Here is a tiny trained network, its code and every weight. The questions are about switching its units off for an input and a target symbol, where a switched-off unit gives its printed mean instead of its output.

import numpy as np


def w(rows, s, z=0):
    codes = np.array(rows[::2]) - 128.0
    scale = np.full(codes.shape[1], s)
    scale[-1] = z or s
    return codes * scale


def f(y):
    return np.maximum(y, 0)


def softmax(a):
    e = np.exp(a - a.max(-1, keepdims=True))
    return e / e.sum(-1, keepdims=True)


def log_softmax(a):
    a = a - a.max(-1, keepdims=True)
    return a - np.log(np.exp(a).sum(-1, keepdims=True))


def net(x, mask):
    ids = ['ΓΘΣβδεζηλμφψω'.index(c) for c in x.split()]
    T = len(ids)
    res = E[ids] + P[:T]
    u = 0
    for l in range(2):
        q, k, v = (res @ M[l].T for M in (Q, K, V))
        z = softmax(np.where(np.tri(T) > 0, q @ k.T / 4**0.5, -1e9)) @ v
        res = res + np.where(mask[u], z, O[l][:, -1]) @ O[l][:, :-1]
        u += 1
        y = f(res @ A[l][:, :-1].T + A[l][:, -1])
        res = res + np.where(mask[u : u + 8], y, B[l][:, -1]) @ B[l][:, :-1]
        u += 8
    return log_softmax(res[-1] @ U[:, :-1].T + U[:, -1])


Q, K, V, O, A, B = {}, {}, {}, {}, {}, {}
E = w([
[138,143,177,7],'Γ',
[26,109,147,152],'Θ',
[135,72,124,96],'Σ',
[139,137,161,92],'β',
[196,206,13,131],'δ',
[139,141,101,93],'ε',
[58,200,138,157],'ζ',
[139,115,156,108],'η',
[74,204,169,138],'λ',
[164,137,153,104],'μ',
[174,152,154,92],'φ',
[102,77,114,98],'ψ',
[133,143,80,72],'ω',
],0.016)
P = w([
[96,115,2,91],'0',
[236,110,120,154],'1',
[209,215,172,160],'2',
[199,178,180,160],'3',
[173,151,191,180],'4',
[177,127,202,157],'5',
],0.0096)
Q[0] = w([
[158,202,178,254],'0.h1',
[222,105,221,162],'0.h1',
[92,151,173,181],'0.h1',
[117,190,141,152],'0.h1',
],0.0095)
K[0] = w([
[80,120,39,73],'0.h1',
[113,98,133,68],'0.h1',
[2,133,150,128],'0.h1',
[114,140,86,145],'0.h1',
],0.01)
V[0] = w([
[232,153,93,231],'0.h1',
[177,123,147,56],'0.h1',
[212,248,142,77],'0.h1',
[129,196,82,2],'0.h1',
],0.0077)
O[0] = w([
[166,139,122,126,46],'0.h1',
[131,92,124,86,189],'0.h1',
[130,132,238,66,196],'0.h1',
[131,2,84,193,254],'0.h1',
],0.01,0.0083)
A[0] = w([
[58,127,241,170,226],'0.n1',
[217,212,115,205,198],'0.n2',
[130,191,255,35,224],'0.n3',
[150,200,118,159,56],'0.n4',
[42,139,185,122,122],'0.n5',
[106,177,27,110,74],'0.n6',
[55,132,105,73,3],'0.n7',
[54,73,99,26,120],'0.n8',
],0.0082,0.0049)
B[0] = w([
[188,127,3,44,219],'0.n1',
[75,25,94,83,146],'0.n2',
[98,208,52,192,249],'0.n3',
[124,79,186,114,131],'0.n4',
[176,131,85,136,159],'0.n5',
[13,108,196,190,141],'0.n6',
[70,80,171,109,133],'0.n7',
[184,126,80,157,201],'0.n8',
],0.0074,0.012)
Q[1] = w([
[91,141,209,161],'1.h1',
[186,162,200,175],'1.h1',
[172,131,55,188],'1.h1',
[127,178,247,108],'1.h1',
],0.012)
K[1] = w([
[213,187,162,85],'1.h1',
[210,126,170,144],'1.h1',
[100,54,161,125],'1.h1',
[212,254,154,193],'1.h1',
],0.0085)
V[1] = w([
[24,157,129,117],'1.h1',
[169,3,121,96],'1.h1',
[62,151,106,218],'1.h1',
[162,148,227,105],'1.h1',
],0.0075)
O[1] = w([
[243,96,160,149,147],'1.h1',
[1,143,146,100,223],'1.h1',
[121,123,159,226,175],'1.h1',
[109,164,70,153,8],'1.h1',
],0.0079,0.016)
A[1] = w([
[123,247,166,155,163],'1.n1',
[77,144,117,171,137],'1.n2',
[150,147,208,115,58],'1.n3',
[164,121,89,124,224],'1.n4',
[83,86,74,139,1],'1.n5',
[211,128,131,214,13],'1.n6',
[182,65,89,113,184],'1.n7',
[110,62,145,170,96],'1.n8',
],0.013,0.0076)
B[1] = w([
[117,2,162,133,142],'1.n1',
[184,96,173,122,169],'1.n2',
[137,71,163,112,145],'1.n3',
[89,96,86,231,183],'1.n4',
[158,157,178,120,185],'1.n5',
[2,174,137,77,247],'1.n6',
[128,155,128,179,217],'1.n7',
[157,158,131,91,204],'1.n8',
],0.0092,0.014)
U = w([
[119,63,157,132,247],'Γ',
[109,164,90,109,173],'Θ',
[136,248,74,85,154],'Σ',
[162,141,150,104,98],'β',
[154,124,117,115,105],'δ',
[103,161,187,139,2],'ε',
[145,152,115,104,79],'ζ',
[216,107,203,112,162],'η',
[132,171,120,135,90],'λ',
[130,164,164,35,70],'μ',
[177,141,168,103,82],'φ',
[191,119,92,150,167],'ψ',
[159,140,135,101,93],'ω',
],0.011,0.0088)

Each question gives the input, a string of symbols that net reads in full, and the target symbol t.
The units are the heads (4 rows each of Q, K, V and O) and the neurons (one row each of A and B). Each row of codes is followed by its name. A weight is (code - 128) times the scale printed after its matrix; where a second scale follows, it is the last column's (O, A, B and U).
mask holds one flag per unit, layer by layer, with each layer's heads first. A switched-off unit (its flag False) gives its mean, the last column of its rows in O or B, instead of its output. The means were averaged over made-up inputs and are rounded, as every weight is.
A unit's drop is (log p(t) with every unit on - log p(t) with that unit switched off) / (log p(t) with every unit on - log p(t) with every unit switched off).
The circuit of an input: a set's keep is (log p(t) with only the set's units on - log p(t) with every unit switched off) / (log p(t) with every unit on - log p(t) with every unit switched off). Starting from the 12 units with the biggest drops (on a tie, the unit counted first), units are removed one at a time, each time the one whose removal leaves the highest keep (on an exact tie, the one counted first), for as long as the keep stays at least 0.8.
units of the circuit, in order: the units of the circuit, biggest drop first
most important unit: the unit with the biggest drop
top k neurons: the k neurons with the biggest drops, biggest first
k most important neurons of layer l: the k neurons of layer l with the biggest drops, biggest first
input Θ Σ ψ β δ ψ, target ε: units of the circuit, in order -> [1.n6, 0.h1, 1.h1, 0.n6]
input Γ η ζ Γ μ, target μ: units of the circuit, in order -> [1.h1, 0.h1, 0.n3, 1.n4]
input Γ Γ ε, target μ: top 4 neurons -> [0.n3, 1.n4, 0.n8, 1.n7]
input Θ δ Θ Θ φ Σ, target ε: 3 most important neurons of layer 0 -> [0.n6, 0.n1, 0.n7]
input λ Γ Θ Γ δ, target Γ: units of the circuit, in order -> [0.n2, 0.n3]
input ψ ω ψ Γ β, target η: top 3 neurons -> [0.n3, 1.n6, 0.n6]
input φ λ Γ Γ, target Θ: top 2 neurons -> [0.n3, 1.n1]
input Γ Θ Θ β, target μ: top 4 neurons -> [0.n3, 1.n4, 0.n8, 1.n7]
input Θ Γ λ Θ δ, target ε: top 4 neurons -> [1.n6, 0.n6, 0.n1, 1.n7]
input Θ Γ η Γ η, target ε: top neuron -> [1.n6]
input ψ ζ Γ, target Γ: top 2 neurons -> [1.n1, 0.n3]
input λ λ λ, target ψ: top 2 neurons -> [1.n6, 0.n3]
input ψ Γ φ, target η: top 2 neurons -> [0.n3, 1.n6]
input Γ λ Θ Γ δ, target μ: units of the circuit, in order -> [1.h1, 0.h1, 0.n3]
input Γ Γ ζ ε μ ζ, target μ: top 4 neurons -> [0.n3, 0.n8, 1.n4, 1.n5]
input λ Γ Θ Γ Γ η, target ψ: top neuron -> [1.n6]
input Γ ψ ψ ψ β, target μ: units of the circuit, in order -> [1.h1, 0.n3, 1.n4]
input Θ Γ Γ λ ω, target ε: top 3 neurons -> [1.n6, 0.n6, 0.n1]
input Γ η Θ Θ φ, target μ: units of the circuit, in order -> [1.h1, 0.h1, 0.n3]
input λ ω Θ Γ ζ, target ψ: top 2 neurons -> [0.n3, 1.n6]
input Γ Θ Γ Γ Θ, target μ: 2 most important neurons of layer 1 -> [1.n4, 1.n5]
input ζ Θ Γ, target Γ: 2 most important neurons of layer 1 -> [1.n1, 1.n4]
input Θ ω Γ, target ε: most important unit -> 1.n6
input λ ε μ λ, target ψ: 3 most important neurons of layer 0 -> [0.n3, 0.n1, 0.n2]
input Θ ψ Γ Σ δ, target ε: 3 most important neurons of layer 0 -> [0.n6, 0.n1, 0.n2]
